[128 = 0]
(64) [124 126 109  88 134 142 148 150  86 140 138 129 117 135 119 163 142  99
 158 109 158 161  96 112 157 121 113 118]
(64) [110 115 103 125 114 131 131 110 108 136 110 114 116  92 127 156 173 137
 149 117 120 125 110 133 138 116 107 114]
(64) [149 131 155  89 138 162 138 179 108 132 148 126 108 119 139 124  85  82
 135 134 183 171 137 102 145 131 142 121]
(66) [161 189 154 112 107 131 106 112  63 124 151  71  98  24 150  98  60  59
 111 136 167 160 201  75 130 110 135 118]
(55) [137 112 141 180 149 178 143 148 174 125 132 144 174 201 133 131 137 106
 141  93 192 147 181 145 141 117 125 141]
(66) [167  62 105  66 167 140 125 181 190 126 110 152 117  99 110 110 165 153
 136 153  73 115  61 167 116 127 139 124]
(52) [172 102 150 118 161 158  87 141 199 122 130 130 114  22 137  89 133 152
 102 150 104 138 149 143 132 147 208 152]
(52) [105 141 146 191 126 120 108  99 134 114 131 124 136 111 117 142 115 116
 108 105 140 138 191 143 147 137 144 138]
(51) [174 161 120 178 178 130 107  90 183 118 160 142 191 153 110 120 152 113
 118  68 156 146 194 139 155 119 178 190]
(62) [193 186 158  92 150  56 134 150  97  98 156 117 105 150 101 119  41  30
 116  98 189 140 182 128 135  92 112 135]
(55) [ 84 145  97 159 113 139  99  78 110 138 145 128 167 104 123 109 137 169
 100 156  42 126 109  98 114 166 148 138]
(64) [197  95 117  74 155 122 131 139 199 134 102 133 108  97 146 108 194 178
 149 130 119  90  85 158 113 103 152 147]
(52) [125 124 142 127 122 137 117 144 119 120 129 118 115  90 127 112  91 107
 112 150 118 138 147 124 122 134 127 112]
(51) [154 115 118 113 132  83 138 118 158 122 100 130 110 137 125 136 168 154
 143 114 121  84 107 165 116 100 110 131]
(66) [181  59 141  20 154 171 140 197 211 158 108 162  84 103 177  91 180 230
 148 191 102 104   7 128 104 154 197 142]
(51) [138 146  65 161 121 110 142  57 125 136 110 109 176 165 122 150 221 137
 166  71 129  93 134 141 124  74  72 140]
(62) [217 136 120  72 127 126 141 131 155 135 110  98 122 112 168  68 147 134
 147 145 137  82 120 118  78  74 104 128]
(55) [167 123 115  93 144 187 151 168 131 143 143 128 158 168 147 103 132 100
 154 130 164 150 117  99 120 109 114 127]
(55) [ 52 102 143 182 114 230 148 159 101 148 141 141 156 175 143 171 126 110
 148 117 192 195 149 100 168 162 128 111]
(51) [131  92 150 118 116  54 142 140 163 109  76 135  70 138 122 145 136 160
 131 133 118  64 106 194 107 108  97 107]
(55) [ 90 120 113 166 139 100 101  84 143 122 125 143 126  87  96 171 172 164
 116 101  89 131 125 159 163 154 167 150]
(64) [ 95 123 167 157 105 135 132 143 116 122 120 124 106 132 140 137  86 118
 118 139 158 135 160 130 130 140 122 108]
(52) [159  74 123  63 160 162 122 184 164 133 121 141  98  63 125 121 150 138
 138 151 109 146  79 143 138 137 161 123]
(62) [ 86 142 129 183 134 163 126 132  84 119 156 126 158 144  97 169  98  50
 128  85 178 195 194 119 177 135 116 122]
(64) [157 179  78  91 177 122 121 130  91 129 197 151 195 182  78 113 102  72
 118 108  97 175 104  86 145 139 142 163]
(62) [224 130 118  57 185  63 131 184 150  91 138 136 122 146  72  97  77  40
 122 114 122 120 134 170 115  80  95 128]
(52) [139  90 125 120 166 156 127 181 145 113 133 141 129 115  91 147 119  69
 136 106 149 171 147 159 161 122 125 118]
(51) [163 142 145 132 163 100 112 119 166 116 142 142 122 111 114 137 132 126
 118  95 152 137 156 148 157 130 182 167]
(51) [183 140 119 112 175 103 119 133 176 117 150 153 159 164 105 102 127 124
 116 113 113 122 126 143 125 124 157 167]
(55) [115 102 180 207 111 176 139 154 190 118 110 137 164 212 164  83  84 139
 109 155 160 105 193 144  85 133 111 117]
(64) [135 114 159 110 152  97 144 174 159 117 133 169 116 206 112 136  94 132
 120 129 144 123 104 154 131 145 143 138]
(64) [108 117  84 106 124 122 145 115  96 141 118 127 124 131 113 175 189 134
 164 101 124 131  79 131 149 114  98 119]
(66) [207 137  63 110 158  84 102  90 164 108 119 105 169  83  93  71 163 110
 119 121  42  80 137 158  86  73  91 139]
(62) [174 196 165 121 109  76 129  86 119 129 135 104 105 129 168 102 101 140
 118 123 174  96 162 100 109 109 150 154]
(52) [ 14 111  55 217 117 151 118  79  75 128 132 137 194 150  65 199 179 112
 134  88  67 162 128 141 167 149  77 109]
(51) [152 161  86 103 155  68 129 106 109 120 149 139 151 166  84 140 139 105
 130  95 101 122 103 133 136 112 114 150]
(66) [169  63 111 111 160 107 119 173 182  93  89 125 110  78  81 119 136  85
 129 124  92 107 142 209 116  86  81  97]
(62) [157 120 114 117 127 134 135 135 153 128 118 125 154 159 140  81 129 139
 127 154  98  94 115 128  82 110 100 122]
(55) [150  83 121  63 136 210 151 195 142 155 126 136 127 135 162 103 146 142
 158 167 138 146  66 101 114 132 129 112]
(55) [112 138 134 200 110 153 112  99 164 125 132 129 194 176 148  61  99 160
  89 168  77  96 166 115  72 146 124 135]
(66) [150 131  97 114 156 138 109 132 125 121 148 126 155  95  98 110 124  92
 119 125  92 151 133 125 133 125 131 134]
(66) [114 125  92  60 118  89 121 131  67 130 124 116  85  58 100 144 128 121
 130 152  60 127  59 120 128 131 106 100]
(62) [ 88  62 111  91 123 163 137 172 123 141 104 141  98  97 123 154 160 155
 147 158  91 137  54 141 135 149 117  94]
(52) [133 109  86 150 157 176  93 112 164 129 142 133 185  81 108  98 162 139
 111 136  57 144 132 129 127 143 155 146]
(55) [144 137 117 172 150 108 111  93 173 115 131 138 166 146 110 120 150 138
 114 101 111 111 161 155 128 122 142 158]
(62) [ 75 108 120 161  95 183 137 124 119 146 118 127 156 158 155 118 139 163
 131 161 106 123 111 106 105 148 106 107]
(51) [116 137 127 133 132 112 127 137 113 118 141 138 140 159 106 125  93 106
 113 133 110 134 129 128 125 138 116 124]
(62) [102  59  99  99 119 193 134 151 140 153  96 127 109  69 146 147 205 176
 162 151 100 133  61 134 134 136 125 102]
(66) [109 136 176 142  91 125 149 122 126 141 110 124  93 158 178 140 123 170
 137 136 186 107 132 116 122 134 137 125]
(51) [105 123 106 117 105 136 142 131  92 136 120 119 135 147 130 125 128 126
 138 148 103 119  98 113 108 123  82 101]
(66) [191 105 113 112 172 153 110 153 186 116 132 129 155  94 114  84 136 105
 122 129 107 132 147 149 118 109 141 140]
(64) [ 90 133 102 174  94 144  94  71  91 127 115  83 130  14 126 128 146 123
 115 135  79 131 168 119 127 125 110 105]
(52) [ 83 118 111 165 123 146 119 131  95 117 133 123 149 119  94 144 106  82
 119 123 107 157 155 133 141 135  95 103]
(52) [ 81 113 158 145 110 106 130 131 109 122 110 130  74  99 122 184 124 132
 131 114 158 138 136 151 162 143 135 112]
[ 41 131 143 226  97 132 103  80 124 122 127 134 151 130 124 140 112 165
  90 140  88 126 165 131 129 175 143 127] : (55)
[ 89 150 150 152  80 139 147 129  92 136 130 122 146 207 161  95  69 139
 113 175 124 107 128  88  80 143  89 104] : (62)
[128 122  91 110 115 149 135 105 102 146 113 103 122  81 140 150 192 134
 163 112 132 130 106 117 138 103 106 117] : (64)
[124 133  98 105 122  95 140 126 101 127 124 129 133 161 109 131 130 122
 135 132  94 109  90 130 112 116  84 115] : (51)
[178 175 147 125 148  57 116 105 145 108 144 130 124 141 115 111  97 114
 106 107 139 108 161 139 125 115 152 162] : (62)
[178 113 120  48 138 126 139 163 134 136 120 124  99 103 140 105 137 133
 145 152 120 115  75 123 110 110 124 120] : (55)
[ 80 114  88 117 137  88 136 127  90 124 129 152 125 155  72 191 152 119
 140 102  92 139  74 152 160 139 101 119] : (64)
[134 174 159 139  88 105 128  73 128 145 122 109 111 127 189 104 133 196
 120 146 144  84 132  93  99 132 158 149] : (62)
[ 72 125 173 181 112  99 122 142 113 102 126 138 108 148 104 150  54  99
  95 133 136 137 175 153 137 154 119 107] : (51)
[ 65  71 149 164 121 211 139 167 146 144 118 151 130 144 145 161 147 154
 141 137 158 165 120 132 155 167 147 113] : (55)
[168 109 113 108 168 146 129 147 173 130 134 145 146 136 119 125 163 129
 141 109 136 137 116 144 141 119 150 151] : (52)
[118 129 159 160 125  76 121 105 142 111 108 126  83  97 118 175 137 132
 126  89 166 118 168 171 160 122 146 136] : (51)
[114 136 119 154 104  78 139  89 128 123 101 122 127 167 128 140 152 155
 134 116 116  78 125 151 107 107  87 123] : (66)
[125 107  77  76 154 129 121 138 127 139 141 153 144 122  99 129 163 155
 131 145  49 134  40 124 130 150 141 136] : (66)
[133  85 116  56 141 148 157 209  99 129 122 136  99 139 107 147 113  78
 157 139 141 155  75 135 137 116  83  87] : (52)
[162 106 132 105 160 178 124 159 180 139 142 149 148 132 144  99 143 152
 129 142 129 143 108 120 128 144 177 152] : (66)
[206 139 188  80 148  93 151 165 173 122 122 136  76 155 160 123 109 126
 142 110 224 111 142 144 132 102 162 152] : (52)
[ 79 110 153 127 106  99 142 131 104 130 105 134  65 115 128 195 141 149
 143 114 161 129 107 149 161 141 130 112] : (52)
[ 80 126 155 226 124 136 125 108 146 114 126 140 153 172 116 164 121 117
 118  88 172 143 202 156 156 140 132 136] : (55)
[100 137 110 120  97 133 130 122  80 135 128 112 135 127 133 109 105 126
 121 165  84 120 104  98  99 133  90 100] : (52)
[190 121  73 103 134 146 108  74 169 145 104  93 142  28 154  92 233 178
 150 126  81  89 110 128 104  87 136 146] : (64)
[201 187 153 107 143  43 120 102 148 110 140 122 113 140 130  94  92 121
 106 116 144  90 157 133 108 103 150 164] : (62)
[112 142 121 128 129 183 122 146  96 138 164 130 166 140 130 101  86 100
 114 154 115 170 130  79 125 155 136 124] : (51)
[183 120  98  50 148  95 139 140 147 135 120 135 114 130 126 111 165 154
 146 137  95  94  55 136 107 107 124 137] : (51)
[153 135 115 108 139 133 126 116 134 137 133 123 128 105 135 129 161 137
 141 115 136 131 117 119 137 119 146 144] : (51)
[ 96 137 186 179 128  66 110 116 130  99 122 135  73  95 102 185  89 109
 103  90 175 141 195 173 177 145 164 135] : (51)
[137 105  87 123 104 177 149 116 137 152 100 108 160 146 165 102 193 163
 162 145 111  93  96 114  86  96  76 110] : (51)
[106 159 112 171 103 129 106  69 117 133 135 112 165 116 141  95 128 159
 102 149  74 108 143 101  99 141 131 137] : (52)
[ 80 143 104 184  92 151 134  77  80 139 118  99 148 123 137 164 166 118
 149  97 151 137 162 113 143 111  87 113] : (51)

(254) [145  78 120 125 111 127 137 132 102 118 109 121 149 151 126 168 150 121
 130 147 140 150 125 116 168 108  91 133]
(254) [208 210 122 153 172 139 158 166 143 192 172 109  81 100 102  85  56  88
 189  88 165 106 105 169  97 154 147 132]
(259) [ 96 136 167 114  95 142 119 135 118 100  49 100 114  95 124 135 146 123
 104  79 133 118  93  99 150 159  75  66]
(261) [101 138 123 131 129 113 119 116 121 129 165 152 142 115 152  58 117 141
 118 157 135 135 160 175  75 153 139 130]
(255) [ 57 102 103 150 130 150 140 170 111  96 146 141 120 125 129 101 104 130
 168 152 138 168 143 149 157 134 128 136]
(261) [190 205  88  71 136  69 157 165  99 160 159 140  84 105  65 123 125 160
 134 105 181 108  77 147 177 137  92 129]
(259) [150 170 177 142 121  99 111  95 129 134 102 129 146 140 158  84 136 123
  89 109 134 112 143 154  38 196 108  90]
(250) [ 91 169 157 196 146 153 139 163 153  89  94 118  91 166 138 108  93 107
 161 104 106 135 143 130  96 206 134 112]
(250) [116 170 136 119 142  94 107 133 169 127 124 150 105 174 122 169 145 133
  99 102  80 108 131  96 132 108 167 145]
(261) [119  79  96  40  89 149 103  97 150 131 163 141 124  39 169  49 142 146
  50 219  43  89 167 124 159  39 101 171]
(261) [ 33 182  71 119 133  58 103 175 137 139 171 153  70 144 131 131 139  86
 136 134 123 141 158 159 148 101 191 145]
(261) [137 123 137  92 103 137 106 114 152 135 128 128 119  84 170  61 127 111
  73 166  68  98 159 135 113 103  97 138]
(259) [145 124 134 116 122 163 140 144 141 114 106 114 105 106 121 121 115 131
 125 128  98 112 114 103 165 121  95 131]
(254) [122  58 123 197 167 171 142 168 137 120 159 150 165 212 128 183  92 109
 200 138 121 189 149 118 153  83 169 181]
(261) [136 118 167 144 117 208 144 145 138 108  70  82 106  74 131  99  92 107
 145 100 113 113 102 105 144 155  78  92]
(261) [140 147  97 119 145 157 161 164 143 109 147 130  80 114  96 116  96 158
 155 143 102 114 115 113 182 126 122 161]
(250) [ 61 152 109 152 151 129 131 146 149 100 126 130  92 156 101 183 131 142
 159 104 117 131 119  98 156 133 193 135]
(259) [ 86 128 103 143 144 110 139  88 149  48 164 183 136 197 142  99 147 233
  96 218  59 124 190 126  90 183 161 187]
(254) [160 106 137 119 117 173 137 173 140 131 113 116 108 105 138  99  94  91
 132 137  91 126 128 120 174  95  69 141]
(250) [129 141  91 123 142 126 160 130 120 100 152 138 108 134  96 130 125 185
 147 156 133 123 121 125 153 154 135 152]
(254) [122  81 149 172 155 169 136 160 124 122 147 154 173 168 123 137  88 134
 177 110 144 178 127 130 133 112 137 144]
(255) [164 128  81 142 129  96 155 135  82 162 138  91 117 135 100 188 142  85
 182 129 210 146 108 151 152 131 136 121]
(250) [154  99 148  48  90 137 109  71 132 116 114 141 157  68 144  81 161 193
  36 162  81  86 125 103 131 102  72 126]
(259) [147 145 144 117 149 157 127 147 148 156 146 135 124  96 108 115  91 133
 143  83 129 117  98 119 138  99 141 128]
(259) [ 67  85  86 127 106 122 141 125  89  86 114 115 126 129 116 169 164 144
 145 162 157 154 127 121 177 134 126 122]
(255) [ 91  64 134 134 118 192 118 115 137 128 102  92 140  86 132 174 131 102
 147 112 122 133 111  87 164  72 156 115]
(250) [133 142  93 119 131 102 137 155 117 142 149 129 104 133 113 140 128 110
 146 137 144 135 126 141 159 112 130 142]
(250) [181 114 147 167 140 174 151 107 129 137 107  86 138 122 124 148 109 112
 164 114 148 121 112 118 106 155 129 116]
(259) [181 218 165 122 145  66 115  83 155 138 137 160 132 165 139  81 138 172
  68 117 106  85 146 148  25 200 135 125]
(250) [145 183  80  75 102  64 137 145 102 140 149 129  77  90 128  65 141 120
  98 172 139 105 140 175 141 150  76 129]
(255) [176  97 110 145 140 152 142 138 114 174 179 121 148 105 142  89  87  87
 170 157 158 147 144 173 112 100 128 151]
(254) [167  72 120 141 124 164 144 148 115 139 142 120 147 125 145 107 101  95
 153 167 128 151 145 145 146  99  91 152]
(250) [133 198 101 125 141  51 123 140 128 153 157 144  97 162 121 132 140 110
 125 124 144 121 141 160 104 146 158 136]
(255) [170 155 150 151 153 135 147 147 151 104 131 156 124 183 122 107 100 163
 128 131  91 124 138 122 111 167 108 155]
(261) [133  83 163 160 124 198 126 127 172  95  82 107 126 146 161 137 113 104
 121 144  46 119 151  82 135 115 114 145]
(259) [  7 104 118 123 123 139 126 126  93  78 117 141 145 103  91 160 149 195
 150  94 181 161  90 109 167 143 160  88]
(254) [196 100 137 133  96  59 150 105  42 112  99 137 194 194 132 136 176 150
 109 162 209 169 133 172  99 204  27 102]
(261) [115 131  91  91 120  96 117 152 141 135 135 135  94 141 118 175 154 109
 112 139  96 120 129 104 194  63 139 157]
(255) [139 135 111 126 132 134 143 123 104 154 132  98 121  88 100 150 125 118
 164 101 188 127  92 134 140 130 143 104]
(255) [ 83 149  83  98 114  44 112 107 100 132 146 141 122 143 119 166 187 139
 106 143 162 132 134 143 133 124 162 124]
(259) [157  57 108 154 106 171 150 139 100 132 115  82 134 110 156 122 116  61
 164 183 141 152 150 147 151 114  82 135]
(254) [121 134 128 152 172 118 147 147 104 123 179 182 171 175  81 143 102 200
 177  93 189 172 101 144 122 148 162 139]
(255) [ 90 111 130 101 101 128 123 143  99 108 121 142 137  92 135  76 129 145
 110 139 142 144 127 148 144 137  76 106]
(254) [ 61  78 107 107 130 131 119 105 112 103 155 160 168 127 106 168 155 197
 128 135 143 152 115 105 162  88 172 140]
(259) [144 172 112  99 132  87 123 132 144 139 132 137  97 143 109 157 148 135
 106 117 110 103 118 112 148 113 140 141]
(250) [146 130 152 184 142 111 116 180 122 172 134 131 144 183 156 127  95  30
 168  98 158 174 151 173  94 122 125 122]
(261) [229 223  89 129 188  38 166 136 127 155 203 180 115 225  64 167 124 196
 149 123 161 117 114 147 110 166 167 184]
(259) [134 138 172 120 125 144 117 138 128 140  97 122 138 104 118 127 118 123
 122  65 145 125  91 114 128 128 106  89]
(255) [191 216 164 100 154 109 123 100 158 158 162 161 128 101 118  47 100 187
  87  95 117  77 115 148  50 171 131 124]
(254) [ 84  99 149 119  98 125  99  75 117 120  92 110 159 102 155 137 171 125
  91 125 136 124 133 120  97 133 135  88]
(261) [148 158 149  90  94  98 116 143  94 161  85 102 118  78 122 116 143  87
 106  76 180 120  89 144 139 137  64  65]
(250) [147 176 106 118 133 122 155 112 136 105 123 113  83 115 105 121 134 169
 123 145 115  89 118 117 130 179 127 132]
(254) [111 182 169 128 143 153 115 141 154 146 112 120 107  82 112 106  96 125
 134  46 134 105  89 117 110 142 147  87]
(255) [174  99 142 134 119 129 119 110 144 141  98 107 140 161 147 179 151  89
 109 136  97 119 139 100 131  96 120 140]
[167 133 158 125 137 131 107 153 156 171 127 134 133 142 137 140 110  80
 120  89 105 125 124 118 130  75 127 136] : (259)
[ 83 132 141 130 155 118 109 126 146 120 161 181 158 162 115 141 125 181
 124 101 119 144 126 117 115 109 184 144] : (259)
[156  48 112 102 128 172 149 109  86 138 160 132 188  84  98 141 122 180
 154 141 182 152  91 122 172  80 113 137] : (255)
[ 97 190 118 125 106  69 103 118 143 134 103 107  76 130 162 115 161  72
  89 138 104  98 162 146  89 160 141 107] : (259)
[168 126 161 144 128 180 144 142 149 116  75  93 108 124 121 147 109 110
 138 100 101 110 104  88 151 139  93 116] : (261)
[155  88 155 143 130 157 121 144 137 141 123 132 156 147 146 131 109  98
 133 122 111 146 136 122 131  92 110 139] : (259)
[ 36 129 103 140 107 108 122 224  94 113 139 148  96 123 154  55  99  63
 157 147 148 186 162 194 160 136  81 116] : (250)
[107 173 135 143 143  91 124 170 145 104 142 176 111 192 137  93 113 140
 117 133  94 141 159 148 111 161 120 149] : (250)
[130  80 181 130 114 155 115 145 134 100  74 141 164 166 135 161 135 133
 104  99  96 148 116  84 160 104  78 119] : (259)
[115  88  94 141 126 132 152 107 117  72 143 143 139 166 135 126 144 181
 128 211 103 141 165 127 134 155 123 169] : (259)
[ 87 130 115 114 123 138 120 157 121 150 122 108 105  81 107 156 124  94
 155  83 160 134  93 119 176  87 147 103] : (259)
[ 42 127 147  90  87  96  83 118 140  86  89 152 125 128 164 106 175 141
  47 139  70 121 155 112 129 123 106 109] : (255)
[ 78 183  93 110 125  65 127 127 108 112 161 157 105 125 125  79 143 164
 112 154 149 127 147 173 102 179 139 124] : (250)
[ 89  95  91 128 116 127 106  54 133 153 140  84 133  86 151 173 172  94
 125 159 136 109 148 122 102  89 215 125] : (254)
[ 53  71 121 127 108 201 117 133 148 104  94  88 105  68 140 149 127  97
 140 131  90 125 123  84 186  76 146 119] : (261)
[ 80 137 153 125 136 165 110 141 164 112 141 155 123 100 146  61  94 148
 112 121  78 120 142 127 111 122 140 133] : (254)
[127  82 144 160 145 169 135 158 125 125 139 143 161 153 126 135  95 124
 167 117 135 167 126 126 143 105 126 142] : (254)
[149 147 106 114 131 107 142 149 128 124 124 127  99 150 102 166 139 132
 132 127 124 121 113 110 172 120 119 143] : (254)
[191 132 151 138 125 132 135 130 136 138  99 110 126 150 135 140 125 100
 121 122 115 117 127 118 121 137  93 127] : (255)
[140 112 110 140  98 167 154 127 111 113  96  68  91  73 152  82 118  82
 143 179 127 114 144 147 132 168  76 111] : (259)
[ 84  63 164 164 141 190 112 117 125 134 141 136 193 109 144 117  98 127
 160 102 153 167 126 133  99 103 163 113] : (254)
[117 129 100 134 106  92 127 140  99 144 110  96 107 130 136 158 153  62
 142 135 165 141 134 148 143 129 119 108] : (255)
